Here is a tiny trained network, its code and every weight. The questions are about switching its units off for an input and a class, where a switched-off unit gives its printed mean instead of its output.

import numpy as np


def w(rows, s, z=0):
    codes = np.array(rows[::2]) - 128.0
    scale = np.full(codes.shape[1], s)
    scale[-1] = z or s
    return codes * scale


def norm(h):
    return h / np.sqrt((h * h).mean(-1, keepdims=True) + 1e-5)


def f(y):
    return np.maximum(y, 0)


def log_softmax(a):
    a = a - a.max(-1, keepdims=True)
    return a - np.log(np.exp(a).sum(-1, keepdims=True))


def net(x, mask):
    res = np.array(x, float).reshape(1, 4) / 4 @ E
    u = 0
    for l in range(2):
        y = f(norm(res) @ A[l][:, :-1].T + A[l][:, -1])
        res = res + np.where(mask[u : u + 14], y, B[l][:, -1]) @ B[l][:, :-1]
        u += 14
    return log_softmax(norm(res)[-1] @ U[:, :-1].T + U[:, -1])


A, B = {}, {}
E = w([
[5,135,148,28,123,117,120,113,144,139,131,211],'x0',
[131,131,123,132,126,123,135,122,134,129,109,137],'x1',
[70,127,57,117,172,154,27,132,133,107,46,22],'x2',
[156,153,128,126,47,152,48,116,172,246,119,95],'x3',
],0.0032)
A[0] = w([
[78,130,76,116,189,146,119,158,157,76,76,61,77],'L0N0',
[124,150,116,150,150,91,174,92,155,137,64,142,82],'L0N1',
[185,104,79,232,204,149,102,122,96,101,103,40,156],'L0N2',
[23,131,94,42,144,122,103,140,108,124,99,157,53],'L0N3',
[113,67,140,152,217,73,253,137,75,23,126,178,204],'L0N4',
[77,103,39,129,143,131,43,125,111,139,65,75,40],'L0N5',
[105,149,149,97,95,129,167,140,128,190,125,164,77],'L0N6',
[248,188,127,228,89,130,160,156,90,154,160,126,182],'L0N7',
[97,127,130,111,209,116,142,142,67,26,82,113,65],'L0N8',
[155,90,137,160,172,139,154,126,104,100,137,129,3],'L0N9',
[123,144,100,174,172,132,127,149,128,92,123,117,9],'L0N10',
[107,152,163,81,94,137,135,96,139,167,168,177,52],'L0N11',
[71,107,86,127,248,108,169,151,58,2,99,99,132],'L0N12',
[128,77,134,129,140,104,170,151,56,72,226,158,121],'L0N13',
],0.0035,0.0024)
B[0] = w([
[138,83,136,149,82,65,124,108,113,122,166,211,188],'L0N0',
[125,109,141,147,141,116,143,187,119,125,139,101,133],'L0N1',
[218,140,59,88,46,116,181,199,105,107,131,155,214],'L0N2',
[90,107,223,137,207,101,139,64,183,138,135,158,192],'L0N3',
[111,207,149,70,167,191,151,161,149,165,55,14,254],'L0N4',
[135,190,188,104,185,181,254,152,124,110,134,67,194],'L0N5',
[124,125,83,136,115,109,73,159,70,90,139,161,158],'L0N6',
[112,72,160,197,189,140,115,86,150,96,134,97,213],'L0N7',
[165,78,118,146,81,106,87,131,123,102,200,176,191],'L0N8',
[163,149,115,171,140,170,136,151,162,134,120,93,143],'L0N9',
[154,121,126,117,58,156,145,133,90,133,118,139,140],'L0N10',
[135,121,49,128,113,80,91,167,63,87,114,171,165],'L0N11',
[162,46,109,161,76,92,70,77,113,127,190,209,234],'L0N12',
[101,158,106,113,133,172,112,123,166,154,59,50,188],'L0N13',
],0.0038,0.006)
A[1] = w([
[37,61,132,124,108,81,57,89,79,104,164,235,150],'L1N0',
[53,127,141,53,173,156,173,130,96,89,132,128,132],'L1N1',
[148,101,88,118,125,138,107,94,106,118,130,141,27],'L1N2',
[151,42,175,251,133,77,90,72,115,161,181,149,6],'L1N3',
[149,142,103,121,155,118,198,171,44,57,112,185,173],'L1N4',
[137,148,96,106,47,58,108,148,75,163,171,243,10],'L1N5',
[145,183,103,112,78,67,135,156,113,164,114,139,116],'L1N6',
[185,180,92,122,177,171,156,126,113,91,94,4,12],'L1N7',
[44,194,188,27,186,140,127,115,149,152,100,107,89],'L1N8',
[178,157,163,189,146,157,193,176,114,132,107,34,8],'L1N9',
[11,244,125,44,147,142,140,145,144,156,84,117,2],'L1N10',
[162,189,105,128,127,106,115,158,119,160,108,110,102],'L1N11',
[151,136,83,96,73,56,101,157,128,155,120,185,99],'L1N12',
[188,132,116,207,112,155,142,159,144,139,122,72,148],'L1N13',
],0.0039,0.0011)
B[1] = w([
[87,217,191,168,172,179,160,107,181,221,72,74,251],'L1N0',
[175,125,69,203,132,74,60,64,147,175,134,139,214],'L1N1',
[148,152,117,155,95,95,151,123,115,155,123,156,144],'L1N2',
[88,56,11,42,144,34,55,52,109,53,126,215,191],'L1N3',
[142,103,123,103,64,90,46,151,111,189,147,149,195],'L1N4',
[106,196,154,143,171,210,198,180,133,106,79,6,193],'L1N5',
[114,126,174,158,194,160,136,106,175,104,131,90,157],'L1N6',
[62,215,204,135,129,167,175,165,132,205,124,134,238],'L1N7',
[255,53,59,118,29,135,151,195,43,54,174,127,253],'L1N8',
[30,190,146,114,159,137,112,126,155,164,117,146,235],'L1N9',
[238,54,55,153,51,91,121,184,72,35,165,131,235],'L1N10',
[84,117,144,135,151,134,167,113,101,122,157,150,155],'L1N11',
[133,144,150,143,163,156,172,169,131,126,139,104,172],'L1N12',
[40,107,167,52,167,104,100,74,141,105,119,179,240],'L1N13',
],0.0037,0.0046)
U = w([
[72,246,198,122,180,194,184,159,156,173,102,77,185],'0',
[228,73,58,108,44,105,134,179,51,78,149,133,178],'1',
[81,68,132,131,195,53,78,3,168,125,136,197,2],'2',
],0.0082,0.00068)

Each question gives the input, the list of numbers given to net, and the class t.
The units are the neurons (one row each of A and B). Each row of codes is followed by its name. A weight is (code - 128) times the scale printed after its matrix; where a second scale follows, it is the last column's (A, B and U).
mask holds one flag per neuron, layer by layer. A switched-off neuron (its flag False) gives its mean, the last column of its row in B, instead of its output. The means were averaged over made-up inputs and are rounded, as every weight is.
A unit's drop is (log p(t) with every unit on - log p(t) with that unit switched off) / (log p(t) with every unit on - log p(t) with every unit switched off).
The circuit of an input: a set's keep is (log p(t) with only the set's units on - log p(t) with every unit switched off) / (log p(t) with every unit on - log p(t) with every unit switched off). Starting from the 12 units with the biggest drops (on a tie, the unit counted first), units are removed one at a time, each time the one whose removal leaves the highest keep (on an exact tie, the one counted first), for as long as the keep stays at least 0.8.
circuit, biggest first: the units of the circuit, biggest drop first
most important unit: the unit with the biggest drop
k most important neurons: the k neurons with the biggest drops, biggest first
top k neurons in layer l: the k neurons of layer l with the biggest drops, biggest first
drop when u is switched off: that unit's drop, to one decimal
input [3,0,-7,1], class 0: 3 most important neurons	L0N5, L0N11, L0N6
input [0,-4,-4,-5], class 0: circuit, biggest first	L0N4
input [7,-8,0,-8], class 1: top 3 neurons in layer 1	L1N8, L1N10, L1N13
input [-1,0,0,1], class 2: top 2 neurons in layer 0	L0N7, L0N4
input [-4,-4,-1,4], class 2: 2 most important neurons	L0N4, L0N7
input [-1,-3,0,4], class 2: 2 most important neurons	L0N4, L0N13
input [-8,-1,-1,1], class 2: top 3 neurons in layer 0	L0N4, L0N7, L0N5
input [-3,-3,-4,1], class 2: circuit, biggest first	L0N7, L1N3
input [1,-3,8,2], class 1: 2 most important neurons	L0N5, L0N7
input [1,-4,6,-1], class 2: top 2 neurons in layer 1	L1N3, L1N8
input [-5,3,6,1], class 0: 2 most important neurons	L0N5, L1N8
input [7,7,-2,1], class 0: top 2 neurons in layer 1	L1N0, L1N5
input [0,3,-4,5], class 2: 2 most important neurons	L0N7, L1N3
input [-7,-7,-1,-4], class 0: most important neuron	L0N4
input [-1,2,0,-7], class 0: 2 most important neurons	L0N4, L0N13
input [2,-2,6,1], class 1: 3 most important neurons	L0N5, L0N7, L1N8
input [-5,5,-8,4], class 2: drop when L1N9 is switched off	0.0
input [-7,0,-4,-8], class 0: drop when L0N4 is switched off	1.8
input [3,6,-1,-4], class 1: drop when L0N4 is switched off	7.4
input [6,3,-4,-6], class 1: drop when L0N4 is switched off	1.8
input [2,-6,-8,8], class 0: most important unit	L1N5
